Below is a small trained network, with its code and all its weights. Each question gives an input and a class and asks what happens when units are switched off, that is, made to give their printed mean instead of their output.

import numpy as np


def w(rows, s, z=0):
    codes = np.array(rows[::2]) - 128.0
    scale = np.full(codes.shape[1], s)
    scale[-1] = z or s
    return codes * scale


def f(y):
    return y / 2 * (1 + np.tanh(0.7978845608 * (y + 0.044715 * y**3)))


def log_softmax(a):
    a = a - a.max(-1, keepdims=True)
    return a - np.log(np.exp(a).sum(-1, keepdims=True))


def net(x, mask):
    res = np.array(x, float).reshape(1, 4) / 4 @ E
    y = f(res @ A[0][:, :-1].T + A[0][:, -1])
    res = res + np.where(mask, y, B[0][:, -1]) @ B[0][:, :-1]
    return log_softmax(res[-1] @ U[:, :-1].T + U[:, -1])


A, B = {}, {}
E = w([
[14,56,214,138],'x0',
[60,209,32,41],'x1',
[164,107,231,3],'x2',
[129,128,126,129],'x3',
],0.0042)
A[0] = w([
[16,97,174,127,126],'n1',
[31,87,163,131,99],'n2',
[186,120,165,173,100],'n3',
[87,85,154,118,152],'n4',
[158,102,123,106,236],'n5',
[170,113,175,1,115],'n6',
[197,97,194,196,141],'n7',
[122,134,70,191,162],'n8',
[69,101,143,116,84],'n9',
[136,77,135,142,128],'n10',
[189,118,140,148,69],'n11',
[120,114,110,147,48],'n12',
[96,117,75,178,100],'n13',
[132,128,89,152,114],'n14',
[157,137,191,100,106],'n15',
[94,143,100,192,142],'n16',
[174,168,117,117,52],'n17',
[83,130,159,155,99],'n18',
[119,120,146,129,80],'n19',
[101,155,125,177,101],'n20',
[241,146,91,97,130],'n21',
[132,134,134,115,253],'n22',
[176,113,188,158,118],'n23',
[238,131,71,107,83],'n24',
[128,114,129,144,83],'n25',
[129,142,161,142,125],'n26',
[120,122,142,122,16],'n27',
[172,128,172,52,76],'n28',
[113,154,118,161,239],'n29',
[73,137,70,64,109],'n30',
[137,110,153,96,47],'n31',
[153,98,83,144,80],'n32',
[64,185,106,46,123],'n33',
],0.011,0.0048)
B[0] = w([
[119,240,149,105,226],'n1',
[116,230,131,123,192],'n2',
[69,130,107,100,149],'n3',
[133,159,151,111,186],'n4',
[154,109,176,91,234],'n5',
[91,98,232,231,243],'n6',
[17,111,114,79,223],'n7',
[86,108,225,145,208],'n8',
[114,170,128,125,137],'n9',
[111,129,120,120,144],'n10',
[73,156,113,117,119],'n11',
[108,141,111,167,95],'n12',
[90,123,173,170,154],'n13',
[103,142,160,144,137],'n14',
[104,113,164,139,160],'n15',
[118,112,190,166,176],'n16',
[97,184,105,148,115],'n17',
[128,157,124,143,132],'n18',
[126,140,109,146,108],'n19',
[124,121,143,162,128],'n20',
[105,227,155,102,206],'n21',
[157,101,179,74,252],'n22',
[70,113,127,101,172],'n23',
[83,252,123,123,179],'n24',
[115,139,110,145,105],'n25',
[125,127,122,123,131],'n26',
[108,152,101,161,87],'n27',
[106,127,162,200,166],'n28',
[140,96,203,105,238],'n29',
[30,108,123,98,191],'n30',
[109,146,124,165,110],'n31',
[88,149,142,141,114],'n32',
[9,88,129,81,223],'n33',
],0.023,0.0036)
U = w([
[124,255,150,102,112],'0',
[110,123,172,82,255],'1',
[85,115,173,219,106],'2',
[27,96,84,80,102],'3',
[208,102,126,76,122],'4',
[166,146,65,190,59],'5',
],0.0094,0.0045)

Each question gives the input, the list of numbers given to net, and the class t.
The units are the neurons (one row each of A and B). Each row of codes is followed by its name. A weight is (code - 128) times the scale printed after its matrix; where a second scale follows, it is the last column's (A, B and U).
mask holds one flag per neuron, in row order. A switched-off neuron (its flag False) gives its mean, the last column of its row in B, instead of its output. The means were averaged over made-up inputs and are rounded, as every weight is.
A unit's drop is (log p(t) with every unit on - log p(t) with that unit switched off) / (log p(t) with every unit on - log p(t) with every unit switched off).
The circuit of an input: a set's keep is (log p(t) with only the set's units on - log p(t) with every unit switched off) / (log p(t) with every unit on - log p(t) with every unit switched off). Starting from the 12 units with the biggest drops (on a tie, the unit counted first), units are removed one at a time, each time the one whose removal leaves the highest keep (on an exact tie, the one counted first), for as long as the keep stays at least 0.8.
circuit, biggest first: the units of the circuit, biggest drop first
top k neurons: the k neurons with the biggest drops, biggest first
drop when u is switched off: that unit's drop, to one decimal
input [1,-7,5,3], class 3: top 3 neurons	[n7 n23 n3]
input [-4,-6,0,2], class 3: circuit, biggest first	[n7 n3]
input [3,-5,6,-1], class 2: circuit, biggest first	[n6]
input [5,3,7,0], class 2: top 2 neurons	[n6 n28]
input [-7,-8,7,6], class 3: top 4 neurons	[n7 n23 n3 n1]
input [5,0,4,4], class 0: circuit, biggest first	[n1 n2]
input [0,-8,6,3], class 3: top 3 neurons	[n7 n23 n3]
input [7,4,2,3], class 0: top 2 neurons	[n1 n2]
input [-3,6,-6,4], class 2: circuit, biggest first	[n8 n13]
input [8,-8,3,3], class 0: top 2 neurons	[n1 n2]
input [-3,-8,8,0], class 2: top 3 neurons	[n6 n28 n33]
input [-1,-4,1,-1], class 3: circuit, biggest first	[n7 n6]
input [6,8,4,-3], class 3: top 3 neurons	[n33 n30 n21]
input [8,8,0,2], class 0: top 3 neurons	[n1 n2 n7]
input [-8,-4,-5,3], class 0: circuit, biggest first	[n24]
input [-8,-2,8,-3], class 0: top 2 neurons	[n21 n24]
input [-7,-6,-4,5], class 0: top 3 neurons	[n24 n21 n33]
input [6,-7,5,-2], class 3: top 4 neurons	[n7 n23 n21 n3]
input [6,7,2,4], class 3: top 4 neurons	[n33 n30 n21 n24]
input [8,7,-5,-8], class 0: circuit, biggest first	[n1]
input [6,-6,-4,-1], class 0: top 3 neurons	[n1 n2 n33]
input [2,-3,0,3], class 4: drop when n8 is switched off	0.1
input [7,-5,0,4], class 0: drop when n2 is switched off	0.1
input [5,-8,1,6], class 3: drop when n26 is switched off	0.0
input [4,-8,2,2], class 3: drop when n7 is switched off	0.5
